Here is a tiny trained network, its code and every weight. The questions are about switching its units off for an input and a class, where a switched-off unit gives its printed mean instead of its output.

import numpy as np


def w(rows, s, z=0):
    codes = np.array(rows[::2]) - 128.0
    scale = np.full(codes.shape[1], s)
    scale[-1] = z or s
    return codes * scale


def norm(h):
    return h / np.sqrt((h * h).mean(-1, keepdims=True) + 1e-5)


def f(y):
    return np.maximum(y, 0)


def log_softmax(a):
    a = a - a.max(-1, keepdims=True)
    return a - np.log(np.exp(a).sum(-1, keepdims=True))


def net(x, mask):
    res = np.array(x, float).reshape(1, 2) / 4 @ E
    u = 0
    for l in range(3):
        y = f(norm(res) @ A[l][:, :-1].T + A[l][:, -1])
        res = res + np.where(mask[u : u + 5], y, B[l][:, -1]) @ B[l][:, :-1]
        u += 5
    return log_softmax(norm(res)[-1] @ U[:, :-1].T + U[:, -1])


A, B = {}, {}
E = w([
[102,88,39,72,6,92],'x0',
[1,206,140,122,139,177],'x1',
],0.01)
A[0] = w([
[158,88,144,117,117,254,117],'L0N1',
[23,216,123,97,119,122,56],'L0N2',
[132,98,37,88,101,79,255],'L0N3',
[90,107,209,114,192,150,141],'L0N4',
[78,56,192,130,133,122,22],'L0N5',
],0.0064,0.0037)
B[0] = w([
[82,85,150,245,140,53,142],'L0N1',
[253,41,239,74,83,218,213],'L0N2',
[194,200,142,239,206,123,255],'L0N3',
[143,175,71,214,114,11,203],'L0N4',
[53,95,173,134,112,123,128],'L0N5',
],0.0057,0.0061)
A[1] = w([
[137,118,152,200,115,100,150],'L1N1',
[82,96,140,118,124,118,146],'L1N2',
[4,153,145,91,126,166,7],'L1N3',
[87,130,78,118,71,114,2],'L1N4',
[92,133,45,114,49,95,82],'L1N5',
],0.015,0.0027)
B[1] = w([
[68,131,104,104,87,156,254],'L1N1',
[115,108,93,101,142,116,140],'L1N2',
[239,10,143,117,50,33,217],'L1N3',
[52,172,86,154,226,172,180],'L1N4',
[65,157,208,177,187,119,226],'L1N5',
],0.013,0.0077)
A[2] = w([
[93,158,103,41,39,199,113],'L2N1',
[251,131,158,53,182,224,128],'L2N2',
[182,5,120,123,66,76,9],'L2N3',
[96,158,146,94,254,201,247],'L2N4',
[98,171,168,30,31,157,230],'L2N5',
],0.0095,0.0015)
B[2] = w([
[73,169,62,106,88,250,161],'L2N1',
[96,139,105,114,88,154,164],'L2N2',
[158,47,179,70,110,115,254],'L2N3',
[75,121,150,125,156,84,208],'L2N4',
[145,125,121,121,68,189,162],'L2N5',
],0.016,0.008)
U = w([
[170,5,196,81,74,114,197],'0',
[50,169,180,198,208,89,210],'1',
[80,145,97,94,53,251,163],'2',
[169,172,90,100,135,114,11],'3',
[166,161,81,108,127,113,2],'4',
[164,169,101,80,160,132,25],'5',
],0.017,0.0069)

Each question gives the input, the list of numbers given to net, and the class t.
The units are the neurons (one row each of A and B). Each row of codes is followed by its name. A weight is (code - 128) times the scale printed after its matrix; where a second scale follows, it is the last column's (A, B and U).
mask holds one flag per neuron, layer by layer. A switched-off neuron (its flag False) gives its mean, the last column of its row in B, instead of its output. The means were averaged over made-up inputs and are rounded, as every weight is.
A unit's drop is (log p(t) with every unit on - log p(t) with that unit switched off) / (log p(t) with every unit on - log p(t) with every unit switched off).
The circuit of an input: a set's keep is (log p(t) with only the set's units on - log p(t) with every unit switched off) / (log p(t) with every unit on - log p(t) with every unit switched off). Starting from the 12 units with the biggest drops (on a tie, the unit counted first), units are removed one at a time, each time the one whose removal leaves the highest keep (on an exact tie, the one counted first), for as long as the keep stays at least 0.8.
units of the circuit, in order: the units of the circuit, biggest drop first
unit that matters most: the unit with the biggest drop
top k neurons: the k neurons with the biggest drops, biggest first
k most important neurons of layer l: the k neurons of layer l with the biggest drops, biggest first
drop of u: that unit's drop, to one decimal
input [1,2], class 2: units of the circuit, in order -> L1N3
input [-3,1], class 2: units of the circuit, in order -> L1N5, L1N3
input [-1,3], class 2: units of the circuit, in order -> L0N2, L1N3, L1N5
input [-2,3], class 2: 2 most important neurons of layer 0 -> L0N4, L0N2
input [-5,5], class 0: 2 most important neurons of layer 1 -> L1N3, L1N5
input [-3,2], class 2: 2 most important neurons of layer 1 -> L1N1, L1N5
input [-7,7], class 0: units of the circuit, in order -> L1N3, L0N3
input [3,0], class 2: 2 most important neurons of layer 0 -> L0N3, L0N4
input [-2,-3], class 2: top 4 neurons -> L1N1, L1N3, L1N5, L0N2
input [-5,6], class 0: top 2 neurons -> L0N3, L1N3
input [2,2], class 2: 2 most important neurons of layer 1 -> L1N3, L1N5
input [3,3], class 2: top 3 neurons -> L0N2, L1N3, L0N3
input [1,-2], class 2: top 2 neurons -> L1N3, L1N5
input [-5,-4], class 1: top 2 neurons -> L1N3, L0N2
input [3,-3], class 2: top neuron -> L0N3
input [-5,-1], class 1: top 2 neurons -> L1N3, L2N3
input [6,-5], class 1: 2 most important neurons of layer 1 -> L1N5, L1N3
input [-2,6], class 0: drop of L1N3 -> 0.3
input [-3,5], class 0: drop of L0N3 -> 1.1
input [4,0], class 1: unit that matters most -> L0N2
input [2,7], class 0: drop of L1N3 -> 2.1
